Here is a tiny trained network, its code and every weight. The questions are about switching its units off for an input and a target symbol, where a switched-off unit gives its printed mean instead of its output.

import numpy as np


def w(rows, s, z=0):
    codes = np.array(rows[::2]) - 128.0
    scale = np.full(codes.shape[1], s)
    scale[-1] = z or s
    return codes * scale


def norm(h):
    return h / np.sqrt((h * h).mean(-1, keepdims=True) + 1e-5)


def f(y):
    return y / 2 * (1 + np.tanh(0.7978845608 * (y + 0.044715 * y**3)))


def softmax(a):
    e = np.exp(a - a.max(-1, keepdims=True))
    return e / e.sum(-1, keepdims=True)


def log_softmax(a):
    a = a - a.max(-1, keepdims=True)
    return a - np.log(np.exp(a).sum(-1, keepdims=True))


def net(x, mask):
    ids = ['ηθμπσφ'.index(c) for c in x.split()]
    T = len(ids)
    res = E[ids] + P[:T]
    u = 0
    for l in range(2):
        q, k, v = (norm(res) @ M[l].T for M in (Q, K, V))
        z = softmax(np.where(np.tri(T) > 0, q @ k.T / 2**0.5, -1e9)) @ v
        res = res + np.where(mask[u], z, O[l][:, -1]) @ O[l][:, :-1]
        u += 1
        y = f(norm(res) @ A[l][:, :-1].T + A[l][:, -1])
        res = res + np.where(mask[u : u + 8], y, B[l][:, -1]) @ B[l][:, :-1]
        u += 8
    return log_softmax(norm(res)[-1] @ U[:, :-1].T + U[:, -1])


Q, K, V, O, A, B = {}, {}, {}, {}, {}, {}
E = w([
[141,88,83,173],'η',
[147,133,138,189],'θ',
[208,184,56,227],'μ',
[250,178,99,41],'π',
[71,215,127,105],'σ',
[199,148,16,233],'φ',
],0.014)
P = w([
[76,4,125,176],'0',
[124,97,97,179],'1',
[121,112,126,186],'2',
[117,115,102,159],'3',
[113,126,123,170],'4',
[109,135,106,144],'5',
[93,129,115,140],'6',
[100,128,129,138],'7',
[94,131,139,130],'8',
[95,65,139,77],'9',
[107,150,158,112],'10',
[106,158,166,107],'11',
[108,134,137,131],'12',
],0.012)
Q[0] = w([
[77,83,175,1],'L0H1',
[181,33,221,24],'L0H1',
],0.021)
K[0] = w([
[104,85,56,204],'L0H1',
[190,109,63,253],'L0H1',
],0.021)
V[0] = w([
[41,185,121,90],'L0H1',
[251,144,110,84],'L0H1',
],0.014)
O[0] = w([
[75,125,144,241,254],'L0H1',
[70,122,5,35,24],'L0H1',
],0.012,0.0065)
A[0] = w([
[210,166,107,132,52],'L0N1',
[168,165,163,160,141],'L0N2',
[65,170,165,134,115],'L0N3',
[62,132,185,77,30],'L0N4',
[182,149,98,79,73],'L0N5',
[96,101,101,189,249],'L0N6',
[32,104,91,145,78],'L0N7',
[142,104,158,6,112],'L0N8',
],0.019,0.0017)
B[0] = w([
[84,58,51,68,178],'L0N1',
[136,207,58,78,251],'L0N2',
[161,73,86,199,188],'L0N3',
[185,97,184,210,122],'L0N4',
[74,105,18,110,214],'L0N5',
[179,173,36,131,254],'L0N6',
[83,223,6,125,164],'L0N7',
[59,249,59,199,226],'L0N8',
],0.016,0.0078)
Q[1] = w([
[161,150,2,222],'L1H1',
[127,133,71,147],'L1H1',
],0.026)
K[1] = w([
[119,6,229,68],'L1H1',
[167,78,161,101],'L1H1',
],0.022)
V[1] = w([
[252,28,102,241],'L1H1',
[207,111,125,29],'L1H1',
],0.025)
O[1] = w([
[246,252,120,74,251],'L1H1',
[41,80,170,27,183],'L1H1',
],0.019,0.031)
A[1] = w([
[211,7,84,107,117],'L1N1',
[133,235,85,213,134],'L1N2',
[204,123,153,138,210],'L1N3',
[124,242,123,48,253],'L1N4',
[225,65,154,63,78],'L1N5',
[61,70,84,201,107],'L1N6',
[70,216,176,147,176],'L1N7',
[88,97,57,187,186],'L1N8',
],0.019,0.0045)
B[1] = w([
[247,75,107,149,128],'L1N1',
[138,73,10,137,198],'L1N2',
[19,103,169,108,152],'L1N3',
[126,3,208,194,251],'L1N4',
[11,169,74,144,137],'L1N5',
[75,222,203,176,143],'L1N6',
[196,110,67,121,160],'L1N7',
[182,230,150,79,147],'L1N8',
],0.024,0.029)
U = w([
[171,138,127,99,65],'η',
[81,62,148,151,101],'θ',
[75,133,17,108,157],'μ',
[72,162,156,155,167],'π',
[166,118,119,255,222],'σ',
[109,41,63,166,3],'φ',
],0.011,0.0044)

Each question gives the input, a string of symbols that net reads in full, and the target symbol t.
The units are the heads (2 rows each of Q, K, V and O) and the neurons (one row each of A and B). Each row of codes is followed by its name. A weight is (code - 128) times the scale printed after its matrix; where a second scale follows, it is the last column's (O, A, B and U).
mask holds one flag per unit, layer by layer, with each layer's heads first. A switched-off unit (its flag False) gives its mean, the last column of its rows in O or B, instead of its output. The means were averaged over made-up inputs and are rounded, as every weight is.
A unit's drop is (log p(t) with every unit on - log p(t) with that unit switched off) / (log p(t) with every unit on - log p(t) with every unit switched off).
The circuit of an input: a set's keep is (log p(t) with only the set's units on - log p(t) with every unit switched off) / (log p(t) with every unit on - log p(t) with every unit switched off). Starting from the 12 units with the biggest drops (on a tie, the unit counted first), units are removed one at a time, each time the one whose removal leaves the highest keep (on an exact tie, the one counted first), for as long as the keep stays at least 0.8.
units of the circuit, in order: the units of the circuit, biggest drop first
k most important neurons: the k neurons with the biggest drops, biggest first
input η π η η π μ, target μ: units of the circuit, in order => L0H1
input φ σ π π φ η σ σ θ θ σ, target φ: units of the circuit, in order => L0H1, L0N8, L1N2, L1H1
input η θ η σ η μ η θ, target η: units of the circuit, in order => L0H1, L1H1, L0N8, L0N5
input θ η η σ θ θ η π σ η θ π, target θ: units of the circuit, in order => L0N8, L0N3, L1H1, L0N6
input θ η π φ σ η, target θ: 4 most important neurons => L0N8, L0N3, L0N2, L1N2
input μ σ μ π φ σ σ η η θ, target μ: 3 most important neurons => L0N8, L0N5, L1N4
input φ η σ σ π σ μ η θ η π, target φ: units of the circuit, in order => L0H1, L1H1
input φ μ σ η σ θ μ η π η η π, target φ: units of the circuit, in order => L0N8, L0H1, L1N4, L1H1
input φ φ σ φ η σ φ σ π φ η σ, target φ: units of the circuit, in order => L0N8, L0H1, L1N2, L1H1
input μ π π μ η θ π σ θ η σ φ μ, target μ: units of the circuit, in order => L1H1, L1N4, L0N1
input σ θ η φ σ σ η η π σ, target σ: 2 most important neurons => L0N8, L0N4
input μ σ μ π, target μ: 3 most important neurons => L0N5, L0N1, L1N4
input η θ η φ φ η θ η η φ, target η: 2 most important neurons => L0N2, L0N8
input π π φ σ, target π: 3 most important neurons => L1N6, L1N4, L1N8
input π η π η σ θ φ φ, target π: 2 most important neurons => L0N6, L1N6
input π θ σ, target π: 3 most important neurons => L0N2, L0N6, L1N6
input μ π μ σ σ η η η θ φ, target μ: 3 most important neurons => L1N4, L0N2, L1N2
input φ σ η η η π σ η μ π η θ, target φ: units of the circuit, in order => L0H1, L1N4
input η θ σ, target η: 3 most important neurons => L0N8, L0N2, L0N5
input η θ θ η μ η θ μ η η μ, target η: units of the circuit, in order => L0H1, L0N8, L1H1
